Below is a small trained network, with its code and all its weights. Each question gives an input and a class and asks what happens when units are switched off, that is, made to give their printed mean instead of their output.

import numpy as np


def w(rows, s, z=0):
    codes = np.array(rows[::2]) - 128.0
    scale = np.full(codes.shape[1], s)
    scale[-1] = z or s
    return codes * scale


def f(y):
    return y / 2 * (1 + np.tanh(0.7978845608 * (y + 0.044715 * y**3)))


def log_softmax(a):
    a = a - a.max(-1, keepdims=True)
    return a - np.log(np.exp(a).sum(-1, keepdims=True))


def net(x, mask):
    res = np.array(x, float).reshape(1, 5) / 4 @ E
    y = f(res @ A[0][:, :-1].T + A[0][:, -1])
    res = res + np.where(mask, y, B[0][:, -1]) @ B[0][:, :-1]
    return log_softmax(res[-1] @ U[:, :-1].T + U[:, -1])


A, B = {}, {}
E = w([
[169,75,53,160],'x0',
[115,124,123,117],'x1',
[88,145,108,251],'x2',
[136,131,131,134],'x3',
[139,201,63,107],'x4',
],0.018)
A[0] = w([
[132,62,59,79,173],'N1',
[62,204,151,151,122],'N2',
[166,161,66,96,158],'N3',
[89,89,163,113,126],'N4',
[113,111,88,190,53],'N5',
[78,182,115,198,164],'N6',
[103,108,71,200,73],'N7',
[130,231,113,136,159],'N8',
[142,169,198,61,202],'N9',
[67,169,114,124,164],'N10',
[146,168,192,86,170],'N11',
[157,107,77,158,138],'N12',
[157,175,180,63,163],'N13',
[118,138,158,141,142],'N14',
[137,21,161,130,209],'N15',
[109,91,184,154,255],'N16',
[98,201,130,160,114],'N17',
[138,154,62,120,103],'N18',
[193,105,146,110,188],'N19',
[176,24,148,128,130],'N20',
[189,128,106,110,93],'N21',
[92,105,163,145,170],'N22',
[209,179,64,86,154],'N23',
[135,79,74,80,97],'N24',
[195,2,184,124,245],'N25',
[147,109,91,165,98],'N26',
[62,110,205,166,188],'N27',
[123,85,187,154,222],'N28',
[115,48,90,67,148],'N29',
[109,133,78,81,119],'N30',
[157,147,122,140,93],'N31',
[168,150,169,161,179],'N32',
[70,150,161,192,142],'N33',
[137,41,122,188,167],'N34',
[175,158,115,76,117],'N35',
[128,163,202,90,147],'N36',
[42,162,156,153,129],'N37',
],0.013,0.0058)
B[0] = w([
[145,158,85,88,181],'N1',
[210,196,170,94,193],'N2',
[180,125,40,154,177],'N3',
[138,115,170,136,173],'N4',
[27,138,93,156,177],'N5',
[127,170,180,115,213],'N6',
[16,170,130,132,194],'N7',
[168,200,88,89,194],'N8',
[7,154,100,161,232],'N9',
[186,206,146,143,167],'N10',
[11,151,119,173,205],'N11',
[57,119,49,91,174],'N12',
[73,151,69,184,213],'N13',
[144,123,174,152,151],'N14',
[136,142,218,70,219],'N15',
[112,81,221,145,209],'N16',
[200,187,137,49,179],'N17',
[130,137,83,157,164],'N18',
[116,106,100,26,174],'N19',
[130,179,158,17,199],'N20',
[199,77,86,122,150],'N21',
[128,53,209,181,174],'N22',
[192,114,21,141,193],'N23',
[158,109,121,112,162],'N24',
[104,147,220,2,250],'N25',
[71,133,97,124,162],'N26',
[173,48,187,143,221],'N27',
[111,88,189,119,204],'N28',
[144,129,162,80,181],'N29',
[151,121,63,182,152],'N30',
[140,134,105,137,131],'N31',
[147,99,177,115,154],'N32',
[171,107,180,165,202],'N33',
[77,141,191,73,204],'N34',
[123,107,61,167,171],'N35',
[26,119,120,180,208],'N36',
[217,123,211,136,190],'N37',
],0.0071,0.018)
U = w([
[9,86,176,120,238],'0',
[202,248,187,24,159],'1',
[74,228,84,193,175],'2',
[200,49,72,102,6],'3',
[201,92,223,188,76],'4',
],0.012,0.0025)

Each question gives the input, the list of numbers given to net, and the class t.
The units are the neurons (one row each of A and B). Each row of codes is followed by its name. A weight is (code - 128) times the scale printed after its matrix; where a second scale follows, it is the last column's (A, B and U).
mask holds one flag per neuron, in row order. A switched-off neuron (its flag False) gives its mean, the last column of its row in B, instead of its output. The means were averaged over made-up inputs and are rounded, as every weight is.
A unit's drop is (log p(t) with every unit on - log p(t) with that unit switched off) / (log p(t) with every unit on - log p(t) with every unit switched off).
unit that matters most: the unit with the biggest drop
top k neurons: the k neurons with the biggest drops, biggest first
drop of u: that unit's drop, to one decimal
input [-1,6,6,-6,8], class 1: unit that matters most	N17
input [1,3,7,1,1], class 2: top 2 neurons	(N25, N5)
input [1,-3,3,-2,1], class 2: top 2 neurons	(N25, N15)
input [3,1,0,-8,-1], class 1: top 3 neurons	(N9, N36, N11)
input [0,-2,-8,-3,-6], class 0: top 3 neurons	(N9, N36, N11)
input [6,1,0,-6,0], class 1: top 3 neurons	(N9, N36, N11)
input [7,-7,0,2,-7], class 1: top 2 neurons	(N20, N25)
input [-7,2,1,4,-4], class 4: top 2 neurons	(N37, N27)
input [0,5,8,-5,-7], class 4: drop of N37	0.2
input [-7,-4,-1,-5,1], class 2: drop of N25	0.1
input [0,-6,5,-1,-7], class 4: drop of N33	0.2
input [-2,5,6,5,-5], class 4: drop of N17	0.0
